Below is a small trained network, with its code and all its weights. Each question gives an input and a class and asks what happens when units are switched off, that is, made to give their printed mean instead of their output.

import numpy as np


def w(rows, s, z=0):
    codes = np.array(rows[::2]) - 128.0
    scale = np.full(codes.shape[1], s)
    scale[-1] = z or s
    return codes * scale


def norm(h):
    return h / np.sqrt((h * h).mean(-1, keepdims=True) + 1e-5)


def f(y):
    return y / 2 * (1 + np.tanh(0.7978845608 * (y + 0.044715 * y**3)))


def log_softmax(a):
    a = a - a.max(-1, keepdims=True)
    return a - np.log(np.exp(a).sum(-1, keepdims=True))


def net(x, mask):
    res = np.array(x, float).reshape(1, 7) / 4 @ E
    u = 0
    for l in range(2):
        y = f(norm(res) @ A[l][:, :-1].T + A[l][:, -1])
        res = res + np.where(mask[u : u + 12], y, B[l][:, -1]) @ B[l][:, :-1]
        u += 12
    return log_softmax(norm(res)[-1] @ U[:, :-1].T + U[:, -1])


A, B = {}, {}
E = w([
[116,41,178],'x0',
[130,131,131],'x1',
[82,62,2],'x2',
[127,128,130],'x3',
[217,118,91],'x4',
[130,131,127],'x5',
[127,127,127],'x6',
],0.0097)
A[0] = w([
[137,36,201,65],'L0N0',
[147,175,50,199],'L0N1',
[120,174,191,28],'L0N2',
[61,89,159,177],'L0N3',
[116,229,84,69],'L0N4',
[130,171,101,103],'L0N5',
[236,168,189,109],'L0N6',
[98,10,158,129],'L0N7',
[129,211,86,2],'L0N8',
[175,80,93,50],'L0N9',
[68,187,87,135],'L0N10',
[129,48,168,35],'L0N11',
],0.013,0.0047)
B[0] = w([
[202,254,78,189],'L0N0',
[179,78,183,253],'L0N1',
[82,46,145,166],'L0N2',
[103,222,78,211],'L0N3',
[246,138,128,211],'L0N4',
[167,113,140,152],'L0N5',
[22,46,157,248],'L0N6',
[244,217,122,216],'L0N7',
[186,159,99,162],'L0N8',
[138,14,134,140],'L0N9',
[159,209,126,217],'L0N10',
[179,156,104,149],'L0N11',
],0.0094,0.0053)
A[1] = w([
[18,240,112,134],'L1N0',
[140,147,48,3],'L1N1',
[114,100,40,51],'L1N2',
[128,130,57,33],'L1N3',
[139,51,144,201],'L1N4',
[148,97,45,52],'L1N5',
[130,118,22,74],'L1N6',
[178,175,121,47],'L1N7',
[9,104,112,148],'L1N8',
[140,138,116,40],'L1N9',
[121,128,35,155],'L1N10',
[119,129,123,51],'L1N11',
],0.015,0.0043)
B[1] = w([
[111,58,17,254],'L1N0',
[141,178,198,156],'L1N1',
[87,106,253,145],'L1N2',
[130,154,224,140],'L1N3',
[138,131,25,193],'L1N4',
[115,96,162,163],'L1N5',
[112,119,217,175],'L1N6',
[164,174,144,192],'L1N7',
[220,105,133,173],'L1N8',
[119,158,157,118],'L1N9',
[48,181,185,184],'L1N10',
[134,132,154,108],'L1N11',
],0.011,0.0067)
U = w([
[124,115,107,253],'0',
[28,44,247,51],'1',
[232,213,166,6],'2',
[118,113,100,180],'3',
[137,102,104,160],'4',
[105,86,30,88],'5',
],0.011,0.007)

Each question gives the input, the list of numbers given to net, and the class t.
The units are the neurons (one row each of A and B). Each row of codes is followed by its name. A weight is (code - 128) times the scale printed after its matrix; where a second scale follows, it is the last column's (A, B and U).
mask holds one flag per neuron, layer by layer. A switched-off neuron (its flag False) gives its mean, the last column of its row in B, instead of its output. The means were averaged over made-up inputs and are rounded, as every weight is.
A unit's drop is (log p(t) with every unit on - log p(t) with that unit switched off) / (log p(t) with every unit on - log p(t) with every unit switched off).
The circuit of an input: a set's keep is (log p(t) with only the set's units on - log p(t) with every unit switched off) / (log p(t) with every unit on - log p(t) with every unit switched off). Starting from the 12 units with the biggest drops (on a tie, the unit counted first), units are removed one at a time, each time the one whose removal leaves the highest keep (on an exact tie, the one counted first), for as long as the keep stays at least 0.8.
units of the circuit, in order: the units of the circuit, biggest drop first
top k neurons: the k neurons with the biggest drops, biggest first
k most important neurons of layer l: the k neurons of layer l with the biggest drops, biggest first
drop of u: that unit's drop, to one decimal
input [8,0,7,6,5,4,3], class 2: top 3 neurons	L0N7, L0N6, L1N0
input [-8,-1,1,8,-5,0,5], class 2: units of the circuit, in order	L0N4, L0N1
input [4,-7,8,-5,-8,0,-2], class 1: units of the circuit, in order	L1N2
input [-1,3,-6,-2,-5,-4,0], class 1: top 2 neurons	L0N2, L0N0
input [-3,-3,-6,-4,8,-3,6], class 5: 3 most important neurons of layer 0	L0N6, L0N10, L0N7
input [4,5,-5,7,-8,6,-1], class 5: 2 most important neurons of layer 0	L0N3, L0N1
input [-6,-8,-8,1,-1,6,-3], class 1: 2 most important neurons of layer 0	L0N6, L0N7
input [-7,8,8,7,-4,3,4], class 1: 2 most important neurons of layer 0	L0N7, L0N0
input [-3,8,-8,-7,-8,-2,-2], class 1: 2 most important neurons of layer 1	L1N4, L1N8
input [-4,-8,-7,-6,4,-7,-2], class 1: top 2 neurons	L0N6, L1N0
input [-2,4,-4,-5,7,3,0], class 5: top 2 neurons	L1N4, L0N6
input [-5,-8,8,1,8,0,-2], class 1: drop of L1N10	0.1
input [8,6,3,1,-2,5,-7], class 2: drop of L0N7	0.2
input [7,6,-2,-4,-1,-2,-5], class 2: units of the circuit, in order	L0N7
input [7,3,-3,-1,0,-2,-2], class 2: drop of L1N0	0.1
input [8,1,4,-4,-3,1,-5], class 2: drop of L0N7	0.5
